W =
[[131 129 118 131 127 120 113]
 [146 118 126 120 143 118 109]
 [122 121 125 130 128 132 116]
 [133 121 127 123 133 124 119]
 [131 118 127 125 134 128 114]
 [120 122 128 132 126 136 122]
 [151 119 130 123 148 125 111]
 [132 121 132 127 136 135 122]
 [145 133 129 128 138 124 127]
 [139 132 131 123 133 122 135]]
Indices start at 0.
(0, 0)	131
(4, 3)	125
(4, 2)	127
(4, 6)	114
(3, 4)	133
(8, 2)	129
(8, 0)	145
(9, 5)	122
(6, 1)	119
(7, 0)	132
(9, 0)	139
(6, 4)	148
(2, 2)	125
(6, 0)	151
(3, 5)	124
(4, 5)	128
(7, 5)	135
(1, 2)	126
(8, 5)	124
(8, 1)	133
(2, 4)	128
(8, 3)	128
(8, 6)	127
(4, 0)	131

m = [127 148 128 123 105 154 111 153 143 132]
m[0] => 127
m[3] => 123

A =
[[136 126 118 132 129 127 129 124 119 156 120 132]
 [137 129 118 132 129 127 130 124 116 155 116 133]
 [135 123 120 131 129 127 129 124 121 157 124 133]
 [136 127 118 132 129 127 130 124 118 155 119 133]
 [136 129 118 132 130 127 130 124 117 156 118 133]]
Indices start at 0.
(0, 0)	136
(0, 1)	126
(2, 4)	129
(2, 1)	123
(3, 9)	155
(1, 11)	133
(1, 4)	129
(0, 2)	118
(4, 7)	124
(4, 4)	130
(3, 2)	118
(0, 11)	132
(2, 6)	129
(3, 3)	132
(2, 0)	135
(4, 8)	117
(2, 5)	127
(4, 3)	132
(3, 6)	130

grid =
[[157 128 146 130 122 134 132 154 104 131 141 126 128 129 123 117]
 [130 129 133 127 135 123 123 121 139 135 131 132 131 124 129 130]
 [150 128 144 132 130 132 125 143 115 133 137 124 129 126 128 116]
 [121 127 124 123 128 120 123 118 143 136 129 131 132 125 130 134]]
grid[0,0] = 157
grid[:, 0] = [157, 130, 150, 121]
grid[1,8] = 139
grid[0,1] = 128
grid[2,0] = 150
grid[1,4] = 135
grid[3,8] = 143
grid[3,14] = 130
grid[2,2] = 144
grid[3,7] = 118
grid[1,1] = 129
grid[2,3] = 132
grid[1,15] = 130
grid[0,11] = 126
grid[1,12] = 131
grid[1,9] = 135
grid[1,14] = 129
grid[2,4] = 130
grid[0,12] = 128
grid[2,12] = 129
grid[:, 1] = [128, 129, 128, 127]

X =
[[126 130 130 132 128 130]
 [131 124 131 129 120 123]
 [129 125 131 127 124 125]
 [120 134 133 138 129 133]
 [131 123 132 128 119 122]
 [129 127 129 128 127 127]
 [130 124 131 128 122 124]
 [111 141 142 151 131 140]
 [113 139 141 147 130 137]
 [130 126 129 129 123 125]
 [131 124 131 129 119 122]
 [121 133 135 138 129 132]
 [126 129 130 131 128 129]
 [108 143 144 154 131 142]
 [126 129 130 130 128 129]
 [116 137 138 144 130 136]]
X[0, 0] -> 126
X[10, 3] -> 129
X[4] -> [131, 123, 132, 128, 119, 122]
X[13] -> [108, 143, 144, 154, 131, 142]
X[15, 3] -> 144
X[13, 1] -> 143
X[2, 2] -> 131
X[8, 1] -> 139
X[9, 3] -> 129
X[9, 1] -> 126
X[11, 3] -> 138
X[0, 1] -> 130
X[10, 2] -> 131
X[11] -> [121, 133, 135, 138, 129, 132]
X[10, 1] -> 124
X[:, 4] -> [128, 120, 124, 129, 119, 127, 122, 131, 130, 123, 119, 129, 128, 131, 128, 130]
X[1, 4] -> 120
X[0, 4] -> 128
X[2, 4] -> 124
X[3, 3] -> 138
X[14, 5] -> 129
X[8] -> [113, 139, 141, 147, 130, 137]
X[12, 5] -> 129
X[:, 2] -> [130, 131, 131, 133, 132, 129, 131, 142, 141, 129, 131, 135, 130, 144, 130, 138]
X[5, 2] -> 129
X[4, 3] -> 128
X[12, 1] -> 129
X[9, 4] -> 123
X[7, 2] -> 142
X[6, 5] -> 124
X[7] -> [111, 141, 142, 151, 131, 140]
X[2] -> [129, 125, 131, 127, 124, 125]
X[12, 3] -> 131
X[3, 5] -> 133
X[2, 3] -> 127
X[:, 0] -> [126, 131, 129, 120, 131, 129, 130, 111, 113, 130, 131, 121, 126, 108, 126, 116]

arr =
[[148 114 104 117 136 130 142 110 123 139]
 [140 129 140 136 109 113 131 143 144 118]
 [104 129 137 120 147 122 136 134 115 111]
 [131 121 130 140 111 131 120 116 144 126]
 [142 133 138 125 131 111 130 131 140 122]
 [114 115 123 119 140 128 124 143 109 114]
 [124 139 134 113 139 120 141 132 108 111]
 [109 143 110 143 111 113 112 123 125 144]
 [109 139 119 112 139 125 147 146 110 109]]
arr[0][0] => 148
arr[:, 7] => [110, 143, 134, 116, 131, 143, 132, 123, 146]
arr[4] => [142, 133, 138, 125, 131, 111, 130, 131, 140, 122]
arr[1][8] => 144
arr[2][2] => 137
arr[4][0] => 142
arr[:, 0] => [148, 140, 104, 131, 142, 114, 124, 109, 109]
arr[4][1] => 133
arr[5][9] => 114
arr[7] => [109, 143, 110, 143, 111, 113, 112, 123, 125, 144]
arr[3][2] => 130
arr[2][8] => 115
arr[1][0] => 140
arr[6] => [124, 139, 134, 113, 139, 120, 141, 132, 108, 111]
arr[4][8] => 140
arr[6][2] => 134
arr[6][8] => 108
arr[2][9] => 111
arr[7][4] => 111
arr[7][0] => 109
arr[2][1] => 129
arr[1] => [140, 129, 140, 136, 109, 113, 131, 143, 144, 118]
arr[6][7] => 132
arr[3][3] => 140
arr[:, 6] => [142, 131, 136, 120, 130, 124, 141, 112, 147]
arr[6][9] => 111
arr[6][6] => 141

data =
123,132,124,134,125,132,127,124,122
128,148,129,154,134,147,129,131,130
119,114,121,121,113,110,116,114,127
127,113,125,107,118,106,124,120,126
119,99,122,103,116,113,117,122,127
125,146,129,153,134,142,130,131,128
134,126,128,113,125,119,132,125,124
121,139,125,147,126,127,125,124,125
126,127,124,124,123,129,127,122,120
125,132,123,128,119,118,126,118,119
125,133,127,133,121,102,127,120,127
131,120,124,112,123,136,126,124,124
123,138,127,146,131,142,128,128,126
Indices start at 0.
(0, 0) => 123
(1, 4) => 134
(4, 1) => 99
(9, 0) => 125
(5, 5) => 142
(3, 2) => 125
(7, 3) => 147
(4, 5) => 113
(3, 3) => 107
(12, 0) => 123
(5, 1) => 146
(1, 2) => 129
(11, 6) => 126
(11, 3) => 112
(0, 1) => 132
(8, 8) => 120
(5, 7) => 131
(6, 4) => 125
(7, 0) => 121
(2, 3) => 121
(4, 2) => 122
(12, 3) => 146
(6, 3) => 113
(7, 1) => 139
(10, 7) => 120
(8, 2) => 124
(2, 7) => 114
(4, 4) => 116
(6, 7) => 125
(11, 8) => 124
(4, 6) => 117
(7, 4) => 126

x =
[[132 130 127 129 128 127 131 127 125 129 131 129 126 129 125]
 [131 131 127 136 129 129 119 127 124 127 127 128 130 122 126]
 [127 126 129 102 127 130 124 127 138 127 129 130 132 132 130]
 [127 128 128 139 126 128 134 128 125 130 123 128 120 116 125]]
Rows and columns are counted from 0.
row 0 col 0 => 132
row 0 col 9 => 129
row 0 col 4 => 128
row 2 col 11 => 130
row 0 col 5 => 127
row 1 col 12 => 130
row 0 col 1 => 130
row 1 col 7 => 127
row 0 col 12 => 126
row 3 col 8 => 125
row 2 col 7 => 127
row 3 col 13 => 116
row 2 col 13 => 132
row 3 col 3 => 139
row 2 col 12 => 132
row 2 col 6 => 124
row 0 col 3 => 129
row 3 col 10 => 123
row 1 col 13 => 122
row 1 col 11 => 128

B = [155 125 149 115 107 142 115 116]
B[0] -> 155
B[5] -> 142
B[6] -> 115
B[2] -> 149
